Below are the code and all the weights of a small trained network. Each question names an input and a class and asks about switching units off, where a switched-off unit gives its printed mean instead of its output.

import numpy as np


def w(rows, s, z=0):
    codes = np.array(rows[::2]) - 128.0
    scale = np.full(codes.shape[1], s)
    scale[-1] = z or s
    return codes * scale


def f(y):
    return np.maximum(y, 0)


def log_softmax(a):
    a = a - a.max(-1, keepdims=True)
    return a - np.log(np.exp(a).sum(-1, keepdims=True))


def net(x, mask):
    res = np.array(x, float).reshape(1, 3) / 4 @ E
    y = f(res @ A[0][:, :-1].T + A[0][:, -1])
    res = res + np.where(mask, y, B[0][:, -1]) @ B[0][:, :-1]
    return log_softmax(res[-1] @ U[:, :-1].T + U[:, -1])


A, B = {}, {}
E = w([
[180,99,59,90,146,127,163,150,91,17],'x0',
[96,39,110,189,107,170,153,129,59,152],'x1',
[163,118,178,111,66,69,170,9,104,130],'x2',
],0.014)
A[0] = w([
[93,141,136,165,131,151,87,141,144,182,199],'N1',
[165,144,162,84,103,82,135,89,131,127,127],'N2',
[71,151,141,162,151,159,65,150,166,189,202],'N3',
[171,108,123,97,105,94,180,94,101,75,86],'N4',
[141,121,62,118,217,164,138,198,102,52,149],'N5',
[91,89,140,182,103,156,119,127,101,177,156],'N6',
[102,187,168,121,131,112,83,117,184,175,198],'N7',
[105,141,192,146,80,94,136,72,139,201,136],'N8',
[137,63,81,131,131,151,171,138,75,82,104],'N9',
[183,167,120,66,167,104,130,135,139,74,136],'N10',
[111,143,184,144,80,96,129,59,130,186,127],'N11',
[173,134,104,90,154,114,145,148,134,68,158],'N12',
[158,238,146,66,155,88,99,127,194,98,254],'N13',
[187,95,106,82,96,90,181,104,93,74,72],'N14',
[170,110,159,103,42,59,178,2,101,128,135],'N15',
[92,11,115,218,104,176,172,126,58,152,140],'N16',
],0.0096,0.0063)
B[0] = w([
[114,151,127,143,167,140,126,125,118,177,191],'N1',
[126,149,156,125,113,103,152,124,125,120,183],'N2',
[122,164,113,182,174,116,116,96,123,167,210],'N3',
[111,130,144,162,155,101,137,86,103,97,181],'N4',
[105,100,95,90,91,152,98,156,148,114,233],'N5',
[106,122,141,127,141,163,138,135,109,156,190],'N6',
[155,150,99,150,119,92,121,145,137,162,206],'N7',
[152,118,149,90,105,146,154,180,136,135,214],'N8',
[132,90,81,138,98,116,113,122,114,125,193],'N9',
[107,159,156,112,151,140,127,118,142,103,190],'N10',
[156,114,154,84,97,132,164,175,137,132,208],'N11',
[91,136,140,96,136,149,112,111,143,95,189],'N12',
[144,254,119,105,129,89,110,129,187,120,240],'N13',
[107,120,132,161,156,102,127,79,101,99,188],'N14',
[168,115,177,133,111,100,197,118,98,94,253],'N15',
[126,68,128,141,123,181,143,129,55,149,238],'N16',
],0.014,0.018)
U = w([
[139,184,65,188,190,76,48,122,180,189,249],'0',
[188,159,150,82,55,76,158,183,174,137,102],'1',
[68,126,129,221,208,192,104,109,89,189,176],'2',
[164,78,183,82,100,194,180,182,98,153,43],'3',
[100,153,108,46,123,183,62,169,210,67,176],'4',
[115,175,175,131,181,89,143,41,129,70,90],'5',
[100,55,66,94,43,183,72,178,111,123,148],'6',
[149,71,121,255,125,105,141,56,73,94,44],'7',
],0.0079,0.0022)

Each question gives the input, the list of numbers given to net, and the class t.
The units are the neurons (one row each of A and B). Each row of codes is followed by its name. A weight is (code - 128) times the scale printed after its matrix; where a second scale follows, it is the last column's (A, B and U).
mask holds one flag per neuron, in row order. A switched-off neuron (its flag False) gives its mean, the last column of its row in B, instead of its output. The means were averaged over made-up inputs and are rounded, as every weight is.
A unit's drop is (log p(t) with every unit on - log p(t) with that unit switched off) / (log p(t) with every unit on - log p(t) with every unit switched off).
The circuit of an input: a set's keep is (log p(t) with only the set's units on - log p(t) with every unit switched off) / (log p(t) with every unit on - log p(t) with every unit switched off). Starting from the 12 units with the biggest drops (on a tie, the unit counted first), units are removed one at a time, each time the one whose removal leaves the highest keep (on an exact tie, the one counted first), for as long as the keep stays at least 0.8.
circuit, biggest first: the units of the circuit, biggest drop first
unit that matters most: the unit with the biggest drop
top k neurons: the k neurons with the biggest drops, biggest first
drop of u: that unit's drop, to one decimal
input [8,-7,1], class 5: unit that matters most : N14
input [1,1,5], class 7: circuit, biggest first : [N13; N14]
input [7,-5,1], class 5: top 4 neurons : [N14; N4; N8; N11]
input [0,0,-6], class 0: circuit, biggest first : [N16; N3]
input [-6,7,1], class 3: top 4 neurons : [N8; N11; N14; N4]
input [-7,1,1], class 3: top 3 neurons : [N8; N11; N13]
input [1,0,-2], class 4: circuit, biggest first : [N15; N7]
input [5,-5,0], class 4: top 3 neurons : [N15; N5; N3]
input [4,3,0], class 6: top 2 neurons : [N15; N3]
input [7,-8,1], class 5: top 3 neurons : [N14; N4; N8]
input [5,1,3], class 7: top 2 neurons : [N13; N9]
input [1,-8,-4], class 4: top 3 neurons : [N12; N10; N5]
input [1,-1,1], class 5: top 4 neurons : [N5; N8; N11; N7]
input [2,3,-8], class 6: circuit, biggest first : [N5]
input [5,-6,1], class 5: top 2 neurons : [N14; N4]
input [-8,0,-4], class 0: top 2 neurons : [N16; N7]
input [7,2,1], class 7: top 3 neurons : [N14; N4; N8]
input [0,5,-2], class 2: top 3 neurons : [N11; N8; N15]
input [1,6,-5], class 6: top 2 neurons : [N5; N9]
input [-5,-7,0], class 0: circuit, biggest first : [N15]
input [2,-4,-1], class 4: drop of N15 : 0.1
input [5,-4,4], class 5: drop of N13 : 0.0
input [7,-4,0], class 4: drop of N3 : 0.1
input [2,7,-7], class 6: drop of N5 : 1.0
